dozir: [-3 -1 -7 -2 -1 -3 -1  2  3  2  0 -2 -6 -7  2 -1  3 -5 -1  4  7  6  3]
gezik: [-1  2  2  2  0 -1  2  2  1 -1  3 -1 -2 -2  2  1  1 -1 -2  0  2  1  3]
zifeg: [-4  4  7 -1  0 -1 -1 -6 -1  1  5 -2  4 -1  1 -1  1  2  3 -1 -3 -2  2]
natos: [ 1  4  0  1  2  0 -2 -1  1  2  4  2 -1 -1  1 -2 -1 -2 -1  2 -1 -1 -2]
Dit: [ -6 -11  -3   1  -2  -1   3   2   0  -3  -2   1  -3  -2   4   0   2   0
   4  -3  -1   0   0]
Fere: [ -2  -8   2  -1  -4   8   5   2   1   1 -16  -1  10  -3   0  -2   3  -3
   0  -4  -7  -2 -12]
tok: [ 0  0  1  1  0  0  1 -1 -2 -1 -1  0  2  1 -1 -1 -1  1  1  2  3  1  0]
giko: [ -2  -8   2  -1  -4   8   5   2  -3   1 -16  -1  10  -3   0  -2   3  -3
   0  -4  -7  -2 -12]
Fadi: [  0  -1  -1   0   1   0   0  -2  -2  -2   0  -1 -16  10  -3   4   0   2
  -1  -1   0   1  -3]
ragi: [-41  -1  -9 -40   4  28  -2 -35  11 -37  23  83 -50 -16  -7  46  -2  21
  -7  12  34 -27  -3]
shift -1: [1 4 0] => [ 0  3 -1]
shift -1: [4] => [3]
asked: [ -2  -8   2  -1  -4   8   5   2   1   1 -16  -1  10  -3   0  -2   3  -3
   0  -4  -7  -2 -12] => Fere
row of Fadi => [  0  -1  -1   0   1   0   0  -2  -2  -2   0  -1 -16  10  -3   4   0   2
  -1  -1   0   1  -3]
row of zifeg => [-4  4  7 -1  0 -1 -1 -6 -1  1  5 -2  4 -1  1 -1  1  2  3 -1 -3 -2  2]

Nedim: [-55  24 -61  12 -49 -24   0]
Suf: [-55  24  24  12 -49 -24   0]
pone: [ -3  19  28  94  61 -73  54]
Sud: [-55  24  24  12  45 -24   0]
asked: [-55  24  24  12 -49 -24   0] => Suf
row of Suf => [-55  24  24  12 -49 -24   0]
asked: [-55  24  24  12  45 -24] => Sud
shift +1: [-55  24  24] => [-54  25  25]
asked: [-55  24  24  12 -49 -24] => Suf

paz: [-71 -10 -27 -35  21 -25  -5]
Telim: [-71 -10 -84 -11 -12  -1 -22]
nusi: [-29 -20 -35 -27 -26   3 -17]
row of Telim => [-71 -10 -84 -11 -12  -1 -22]
shift -1: [-71 -10] => [-72 -11]
shift -1: [-20 -35] => [-21 -36]
asked: [-10 -27 -35  21] => paz
asked: [-35 -27] => nusi
shift -1: [-10 -27 -35] => [-11 -28 -36]
shift +1: [-35 -27] => [-34 -26]

kun: [  2  53  -2  56 -33   9  30  26   6  -8  28]
Kigo: [ -7  -5  -9 -25 -23 -48  31   0  13   5  37]
duvop: [  0 -29  42 -80  84 -38 -18 -20  11 -38 -72]
kevuf: [-18 -53 -21 -28 -19   7 -27 -26 -13  26  24]
nin: [  7 -11  24 -45  57  -7  -3  -9  32 -30 -60]
rotud: [-45  58  -7  -3  -9 -25 -23 -48  31 -20 -43]
asked: [-45  57  -7  -3  -9] => nin
row of kevuf => [-18 -53 -21 -28 -19   7 -27 -26 -13  26  24]
row of rotud => [-45  58  -7  -3  -9 -25 -23 -48  31 -20 -43]
asked: [-7 -3 -9 32] => nin
asked: [ -7  -3  -9 -25 -23 -48  31] => rotud

momet: [73 15  1 -1]
tivav: [ 8 61 63  9]
tikeg: [79 38  2  1]
loma: [ 0  1 37 78]
kig: [ 8 61 62  9]
asked: [ 1 37 78] => loma
shift -1: [8] => [7]
row of tivav => [ 8 61 63  9]

nimat: [ 53 -38  10   5]
gisi: [  4  53 -38  11]
Kon: [-38  53 -38  11]
Tuf: [ 92  16 -37   8]
asked: [-38  53 -38  11] => Kon
row of Tuf => [ 92  16 -37   8]
shift -1: [53] => [52]
asked: [ 53 -38  10   5] => nimat
row of Kon => [-38  53 -38  11]

pufa: [ 13  61 -35  20  36  32  25 -36  32]
sol: [ 13  61 -35  20  36  32  39 -36  32]
Kuf: [-12  86 -29  33  60  40  48  -9   0]
vov: [-12  86 -29  33  60  -1  48  -9   0]
asked: [ 32  39 -36  32] => sol
shift -1: [61] => [60]
asked: [-29  33  60  -1  48] => vov

giva: [ -3  -1 -31 -58   4 -60  32  12   9  65]
Nakov: [-29  32  19 -44 -13  47 -29  15  -2 -70]
sov: [  3 -59 -32 -32 -45 -10  20  15  23  65]
miz: [-75  66  53 -62  24  35 -56  77  34  79]
asked: [  3 -59 -32 -32 -45 -10  20  15] => sov
asked: [-31 -58   4 -60] => giva
row of miz => [-75  66  53 -62  24  35 -56  77  34  79]
row of sov => [  3 -59 -32 -32 -45 -10  20  15  23  65]
asked: [-59 -32 -32 -45 -10  20  15  23] => sov
asked: [-31 -58   4] => giva
row of Nakov => [-29  32  19 -44 -13  47 -29  15  -2 -70]

nifo: [-15 -54 -57  26  20 -44 -26 -56 -47  19]
Nilu: [ 20 -15 -57  26 -54 -65 -44  57  65 -33]
bavi: [-26 -47 -62  46  25 -48 -20  -9  -7  27]
asked: [-9 -7] => bavi
shift -1: [-44 -26 -56 -47] => [-45 -27 -57 -48]
asked: [-15 -54 -57  26  20] => nifo

mezu: [ 63  -6   5 -24  10 -16  69]
mosoz: [-17   8  -4 -41 -33   9   7]
disis: [  5 -24   7 -14   1  -1 -42]
gamib: [ -6   4 -24  10  -2   1  70]
asked: [ -6   5 -24  10] => mezu
shift -1: [  5 -24] => [  4 -25]
shift +1: [-33   9] => [-32  10]
asked: [-24  10 -16  69] => mezu
shift -1: [-33   9] => [-34   8]
shift +1: [-24] => [-23]
asked: [  4 -24] => gamib

Kem: [-51  -1  -9  15 -15 -48 -37  -8  -7  10  -5  21 -51  -1  27 -20  11  26
  21 -15  33 -13  11   1  26   9  45 -22 -22  35  41  28 -66  27 -18 -20
 -18  22 -46  30 -51  41  31  15  -1  46  32 -16  36  29  28  -3   9  -5
  49 -57 -15  -3 -52 -16 -15  14  22]
sudot: [ 54   1  -4 -30   1  14 -32 -18  62   8   2 -45   3 -15  12  19 -36  -7
  15  30  -5   1  28   8  10 -31 -51  13  15  -6 -52  -7  31 -39   4 -59
 -18 -41  17  14  26 -54   2 -15 -55  11 -25  -7   3  -8 -26  37 -30  15
 -11  46   7  31  12 -12   2   4  38]
vos: [ 45   1 -11 -19   2  13 -38 -11  73  10   1 -31  -1 -31  17  26 -40   2
  40  27  -3 -10  34   4  23 -34 -50  12  21   5 -52  -8  25 -34  24 -55
 -25 -40  22  24  32 -43  10 -11 -67  16 -20 -25  19  10 -20  46 -32  11
  -6  36   6  20  10 -10 -11   7  39]
folu: [ 40   0 -16 -18   2  11 -47 -10  79  10   3 -28  -5 -37  22  25 -39   6
  51  26  -1 -16  38   3  29 -37 -49  10  21   8 -55 -11  21 -31  28 -52
 -25 -37  20  30  33 -39  13 -11 -69  20 -18 -31  26  16 -16  51 -34   9
  -1  29   4  17   6  -7 -12   8  40]
kobu: [ 43   2   5 -34  -4  -2 -17 -26  35   6  -2 -48  -3  11   6   2 -23 -10
 -20  24  -1  10  16  10  -5 -22 -30   5   0 -15 -27   4  15 -30 -25 -62
 -10 -31  -5   1   0 -48  -5 -10 -31   8 -19  16 -10 -22 -25  16 -16  15
  -5  39   4  45   1 -20  18   2  35]
dip: [ 45   1 -11 -19   2  13 -38 -11  73  10   1 -31  -1 -31  17  26 -40   2
  40  27  -3 -10  34   4  23 -34 -50  12  21   5 -52  -8  25 -34  24 -55
 -25 -40  22  24  32 -43  10 -11 -67  16 -20 -25  19  10 -20  46 -32  11
  32  -6  -6  44 -29 -16  -1  16  40]
gup: [-50   0 -16  18 -15 -43 -49  -3  13  11  -2  25 -52 -18  32 -11   9  31
  48 -12  35 -20  21  -7  39   1  39 -17 -14  40  30  22 -65  27   4 -20
 -28  16 -38  43 -41  43  37  17 -17  53  30 -32  52  42  29  14   1  -7
  52 -60 -15  -9 -50 -12 -27  20  27]
liso: [-36   6  -8  20  -1 -26 -23   8  -3   2   7  35 -26  -7  18   1  -3  30
  30 -27  18  -9  10   9  22  12  22  -3  -5  48  22  18 -40  12  11  12
 -24  23 -12  23 -16  44  29   6  -9  22  21 -37  38  41  32  -4  19 -11
  24 -40  -5 -45 -28 -12 -25  10  16]
shift +1: [38] => [39]
asked: [-17  53  30 -32  52  42] => gup
row of vos => [ 45   1 -11 -19   2  13 -38 -11  73  10   1 -31  -1 -31  17  26 -40   2
  40  27  -3 -10  34   4  23 -34 -50  12  21   5 -52  -8  25 -34  24 -55
 -25 -40  22  24  32 -43  10 -11 -67  16 -20 -25  19  10 -20  46 -32  11
  -6  36   6  20  10 -10 -11   7  39]
shift -1: [23] => [22]
shift +1: [-31] => [-30]

Ros: [ 16 -12  -5   5  21 -19  45   4  32  10 -84  12 -19 -18   3  34 -24  24
 -34  23 -38   3  -2]
kat: [  9  10 -23  17  34 -66  17  -2  -9 -38 -12  41  15 -24   0  10  17 -10
 -26  17 -46 -20  -2]
Pakap: [ 16 -12  -5   5  21 -18  45   4  32  10 -84  11 -19 -18   3  34 -24  24
 -34  23 -38   3  -2]
funet: [ -5  -5  12  -9 -19  36 -10   1   4  21   9 -22  -8  14   0  -6  -8   5
  15 -10  26  11   1]
zepi: [-16   3  14 -11 -31  45 -40  -1 -18  11  65 -28   6  24  -2 -29   8 -12
  36 -25  49   7   2]
Dinu: [ -8  -7  18 -13 -28  52 -16   1   4  28  16 -32 -10  20   0 -10 -11   6
  22   2 -14   9   1]
Zibip: [  6  -5  -1   1   7  -6  17   1  13   5 -32   3  -8  -6   1  13 -10   9
 -13   9 -14   2  -1]
senik: [-11  -3  16 -12 -28  47 -24   0  -4  21  33 -29  -4  20  -1 -17  -3  -1
  26 -18  40  11   1]
fek: [ 10 -84  11 -21 -18   3  34  -3 -19 -44  12  40  22 -20  -1   0  25 -18
 -18  11 -38 -22  -1]
shift +1: [ 21 -19  45] => [ 22 -18  46]
row of funet => [ -5  -5  12  -9 -19  36 -10   1   4  21   9 -22  -8  14   0  -6  -8   5
  15 -10  26  11   1]
asked: [  9 -14   2] => Zibip
asked: [ 10 -84  11 -19 -18   3  34] => Pakap
shift -1: [ -1 -18] => [ -2 -19]
shift -1: [ 1 13] => [ 0 12]

gad: [ -1 -10  82  31  72   5 -42 -12 -79]
Lokar: [-44 -81  15  11  60  67  47  17 -33]
bavu: [  3 -12  -5  10  86  66  45  28  75]
lun: [-44 -81  15  11  42  70 -77  63 -49]
asked: [-44 -81  15  11  60  67  47  17 -33] => Lokar
shift -1: [15 11 60 67] => [14 10 59 66]

Tir: [ 49   7 -29  -7  -3  11   0]
pog: [-37 -24 -33 -32 -78  -3 -43]
lag: [  8 -78   0 -32  37 -37  19]
poro: [-24 -37 -33 -32  -4  20  -1]
shift +1: [ 49   7 -29  -7] => [ 50   8 -28  -6]
asked: [-32 -78  -3] => pog
row of pog => [-37 -24 -33 -32 -78  -3 -43]
asked: [-24 -37 -33 -32] => poro

